Below is a small trained network, with its code and all its weights. Each question gives an input and a class and asks what happens when units are switched off, that is, made to give their printed mean instead of their output.

import numpy as np


def w(rows, s, z=0):
    codes = np.array(rows[::2]) - 128.0
    scale = np.full(codes.shape[1], s)
    scale[-1] = z or s
    return codes * scale


def f(y):
    return np.maximum(y, 0)


def log_softmax(a):
    a = a - a.max(-1, keepdims=True)
    return a - np.log(np.exp(a).sum(-1, keepdims=True))


def net(x, mask):
    res = np.array(x, float).reshape(1, 3) / 4 @ E
    y = f(res @ A[0][:, :-1].T + A[0][:, -1])
    res = res + np.where(mask, y, B[0][:, -1]) @ B[0][:, :-1]
    return log_softmax(res[-1] @ U[:, :-1].T + U[:, -1])


A, B = {}, {}
E = w([
[117,37,115,137,106,97,100,28,53,165],'x0',
[120,10,195,47,45,157,113,224,183,183],'x1',
[83,166,123,89,105,14,228,74,206,190],'x2',
],0.012)
A[0] = w([
[105,117,145,140,108,116,123,92,59,116,211],'N0',
[56,152,115,120,120,58,176,113,138,142,61],'N1',
[146,195,152,94,184,140,185,177,136,108,120],'N2',
[155,57,127,160,164,125,145,30,154,169,127],'N3',
[123,142,50,166,156,144,150,165,186,129,150],'N4',
[113,119,158,117,136,10,100,168,169,164,106],'N5',
[113,221,75,255,156,130,118,91,137,105,1],'N6',
[130,187,102,196,153,106,155,93,70,137,33],'N7',
[59,181,19,130,143,74,75,93,97,33,30],'N8',
[65,247,120,105,80,71,137,124,131,216,61],'N9',
[169,105,101,202,149,232,119,132,108,104,120],'N10',
],0.0095,0.0017)
B[0] = w([
[167,165,54,166,108,75,161,167,85,91,185],'N0',
[44,135,150,149,232,188,113,147,141,87,223],'N1',
[208,102,102,60,129,96,184,180,111,52,194],'N2',
[209,120,86,101,183,76,184,141,64,102,208],'N3',
[177,137,93,174,143,15,144,163,148,81,172],'N4',
[129,102,140,106,117,86,109,29,186,85,197],'N5',
[75,73,130,145,108,142,132,170,169,130,252],'N6',
[51,73,193,197,75,78,163,152,133,114,226],'N7',
[121,62,183,113,100,144,153,174,155,105,232],'N8',
[113,134,101,137,220,174,136,88,196,80,233],'N9',
[38,163,53,161,158,254,159,71,100,83,205],'N10',
],0.0085,0.015)
U = w([
[100,45,254,134,41,151,90,156,153,113,135],'0',
[105,186,95,131,190,189,111,93,116,107,82],'1',
[223,155,37,115,141,77,187,184,66,95,149],'2',
[92,195,130,105,95,80,105,162,79,91,246],'3',
[145,215,201,151,95,102,83,144,89,191,2],'4',
],0.0083,0.0029)

Each question gives the input, the list of numbers given to net, and the class t.
The units are the neurons (one row each of A and B). Each row of codes is followed by its name. A weight is (code - 128) times the scale printed after its matrix; where a second scale follows, it is the last column's (A, B and U).
mask holds one flag per neuron, in row order. A switched-off neuron (its flag False) gives its mean, the last column of its row in B, instead of its output. The means were averaged over made-up inputs and are rounded, as every weight is.
A unit's drop is (log p(t) with every unit on - log p(t) with that unit switched off) / (log p(t) with every unit on - log p(t) with every unit switched off).
The circuit of an input: a set's keep is (log p(t) with only the set's units on - log p(t) with every unit switched off) / (log p(t) with every unit on - log p(t) with every unit switched off). Starting from all 11 units, units are removed one at a time, each time the one whose removal leaves the highest keep (on an exact tie, the one counted first), for as long as the keep stays at least 0.8.
units of the circuit, in order: the units of the circuit, biggest drop first
k most important neurons: the k neurons with the biggest drops, biggest first
drop of u: that unit's drop, to one decimal
input [-1,-5,-4], class 0: units of the circuit, in order => (N8 N6)
input [5,3,-2], class 2: most important neuron => (N7)
input [-1,3,-4], class 1: 2 most important neurons => (N7 N8)
input [-8,-8,2], class 0: 3 most important neurons => (N6 N7 N8)
input [-5,4,-4], class 2: units of the circuit, in order => (N7 N6)
input [-2,5,8], class 1: units of the circuit, in order => (N9 N1)
input [4,-7,5], class 0: 3 most important neurons => (N7 N8 N6)
input [6,2,5], class 2: 2 most important neurons => (N3 N10)
input [2,-8,5], class 0: 2 most important neurons => (N7 N8)
input [-7,-2,8], class 1: 3 most important neurons => (N9 N1 N3)
input [-8,5,-8], class 1: 2 most important neurons => (N10 N3)
input [8,-8,-3], class 0: 3 most important neurons => (N7 N8 N6)
input [-8,5,0], class 2: 2 most important neurons => (N2 N7)
input [2,3,3], class 3: units of the circuit, in order => (N8)
input [-3,-7,-5], class 0: drop of N8 => 0.2
input [8,-4,2], class 2: drop of N3 => 2.3
input [6,-6,-1], class 0: drop of N0 => -0.1
